Below are the code and all the weights of a small trained network. Each question names an input and a target symbol and asks about switching units off, where a switched-off unit gives its printed mean instead of its output.

import numpy as np


def w(rows, s, z=0):
    codes = np.array(rows[::2]) - 128.0
    scale = np.full(codes.shape[1], s)
    scale[-1] = z or s
    return codes * scale


def norm(h):
    return h / np.sqrt((h * h).mean(-1, keepdims=True) + 1e-5)


def f(y):
    return np.maximum(y, 0)


def softmax(a):
    e = np.exp(a - a.max(-1, keepdims=True))
    return e / e.sum(-1, keepdims=True)


def log_softmax(a):
    a = a - a.max(-1, keepdims=True)
    return a - np.log(np.exp(a).sum(-1, keepdims=True))


def net(x, mask):
    ids = ['αβηθπτψω'.index(c) for c in x.split()]
    T = len(ids)
    res = E[ids] + P[:T]
    u = 0
    for l in range(2):
        q, k, v = (norm(res) @ M[l].T for M in (Q, K, V))
        z = softmax(np.where(np.tri(T) > 0, q @ k.T / 2**0.5, -1e9)) @ v
        res = res + np.where(mask[u], z, O[l][:, -1]) @ O[l][:, :-1]
        u += 1
        y = f(norm(res) @ A[l][:, :-1].T + A[l][:, -1])
        res = res + np.where(mask[u : u + 4], y, B[l][:, -1]) @ B[l][:, :-1]
        u += 4
    return log_softmax(norm(res)[-1] @ U[:, :-1].T + U[:, -1])


Q, K, V, O, A, B = {}, {}, {}, {}, {}, {}
E = w([
[168,69,206,175,70],'α',
[177,113,132,108,154],'β',
[138,174,197,118,140],'η',
[90,141,146,67,141],'θ',
[193,141,149,83,165],'π',
[75,85,157,212,6],'τ',
[120,168,179,57,31],'ψ',
[100,147,92,197,175],'ω',
],0.021)
P = w([
[100,83,124,99,191],'0',
[130,41,149,173,107],'1',
[103,85,98,128,179],'2',
[169,141,225,159,77],'3',
[123,81,54,145,138],'4',
[126,181,163,104,101],'5',
[90,101,84,119,123],'6',
[162,163,189,105,105],'7',
[148,106,7,179,51],'8',
[175,201,189,77,101],'9',
],0.011)
Q[0] = w([
[22,156,232,81,32],'L0H0',
[1,249,186,61,80],'L0H0',
],0.0054)
K[0] = w([
[181,67,71,100,221],'L0H0',
[255,144,80,124,89],'L0H0',
],0.0057)
V[0] = w([
[255,142,84,125,84],'L0H0',
[69,151,128,165,131],'L0H0',
],0.0071)
O[0] = w([
[254,111,98,126,149,134],'L0H0',
[16,108,206,40,203,7],'L0H0',
],0.0072,0.0021)
A[0] = w([
[100,91,152,160,94,2],'L0N0',
[126,1,140,136,120,128],'L0N1',
[108,224,167,124,96,161],'L0N2',
[179,155,90,205,175,106],'L0N3',
],0.0078,0.0036)
B[0] = w([
[101,62,142,81,123,155],'L0N0',
[152,125,255,138,183,234],'L0N1',
[166,177,202,149,97,253],'L0N2',
[136,196,125,151,58,199],'L0N3',
],0.0097,0.0035)
Q[1] = w([
[187,162,107,144,144],'L1H0',
[34,1,42,130,208],'L1H0',
],0.0065)
K[1] = w([
[241,105,145,143,1],'L1H0',
[166,41,186,50,240],'L1H0',
],0.007)
V[1] = w([
[130,121,186,40,174],'L1H0',
[113,204,148,173,254],'L1H0',
],0.0088)
O[1] = w([
[193,39,43,60,95,207],'L1H0',
[133,255,26,241,188,7],'L1H0',
],0.0081,0.0014)
A[1] = w([
[108,155,230,159,174,120],'L1N0',
[133,165,192,150,86,255],'L1N1',
[76,137,70,91,147,70],'L1N2',
[217,152,95,159,2,219],'L1N3',
],0.0089,0.0046)
B[1] = w([
[64,153,130,186,212,186],'L1N0',
[110,141,147,95,173,254],'L1N1',
[113,111,76,63,163,137],'L1N2',
[139,99,104,63,255,252],'L1N3',
],0.0083,0.009)
U = w([
[67,124,51,101,139,27],'α',
[223,125,64,163,136,3],'β',
[87,161,57,196,182,107],'η',
[64,99,128,156,145,180],'θ',
[254,141,104,188,169,79],'π',
[116,117,200,185,131,4],'τ',
[148,169,176,79,42,223],'ψ',
[77,241,135,213,182,178],'ω',
],0.0093,0.0014)

Each question gives the input, a string of symbols that net reads in full, and the target symbol t.
The units are the heads (2 rows each of Q, K, V and O) and the neurons (one row each of A and B). Each row of codes is followed by its name. A weight is (code - 128) times the scale printed after its matrix; where a second scale follows, it is the last column's (O, A, B and U).
mask holds one flag per unit, layer by layer, with each layer's heads first. A switched-off unit (its flag False) gives its mean, the last column of its rows in O or B, instead of its output. The means were averaged over made-up inputs and are rounded, as every weight is.
A unit's drop is (log p(t) with every unit on - log p(t) with that unit switched off) / (log p(t) with every unit on - log p(t) with every unit switched off).
The circuit of an input: a set's keep is (log p(t) with only the set's units on - log p(t) with every unit switched off) / (log p(t) with every unit on - log p(t) with every unit switched off). Starting from all 10 units, units are removed one at a time, each time the one whose removal leaves the highest keep (on an exact tie, the one counted first), for as long as the keep stays at least 0.8.
units of the circuit, in order: the units of the circuit, biggest drop first
k most important neurons: the k neurons with the biggest drops, biggest first
top k neurons in layer l: the k neurons of layer l with the biggest drops, biggest first
drop when u is switched off: that unit's drop, to one decimal
input η ω β ω α α, target ω: units of the circuit, in order	(L1H0)
input α β θ θ β β π ω α τ, target ω: top 2 neurons in layer 0	(L0N3; L0N1)
input τ π β α π τ ω τ β, target τ: 3 most important neurons	(L0N1; L1N3; L0N3)
input π η τ ω β β, target ω: units of the circuit, in order	(L1H0; L0N1)
input η ψ η τ β θ η ω α π, target ω: units of the circuit, in order	(L1H0; L0N3; L1N0)
input α β θ η π θ ω α, target ω: 2 most important neurons	(L1N0; L0N3)
input β α ω τ, target ω: units of the circuit, in order	(L1H0; L0N3)
input π ψ β τ π, target ψ: 3 most important neurons	(L1N3; L1N0; L0N3)
input β η η τ θ ω α ψ, target ω: 2 most important neurons	(L0N3; L0N1)
input θ π η β, target ω: top 3 neurons in layer 0	(L0N3; L0N1; L0N0)
input α π τ ψ π ψ π, target ψ: drop when L0H0 is switched off	0.3
input α ψ τ π ψ β, target ψ: drop when L1N1 is switched off	0.0
input ψ π η θ, target π: drop when L0H0 is switched off	0.8
input β α ω ω π θ, target ω: drop when L0N3 is switched off	0.2
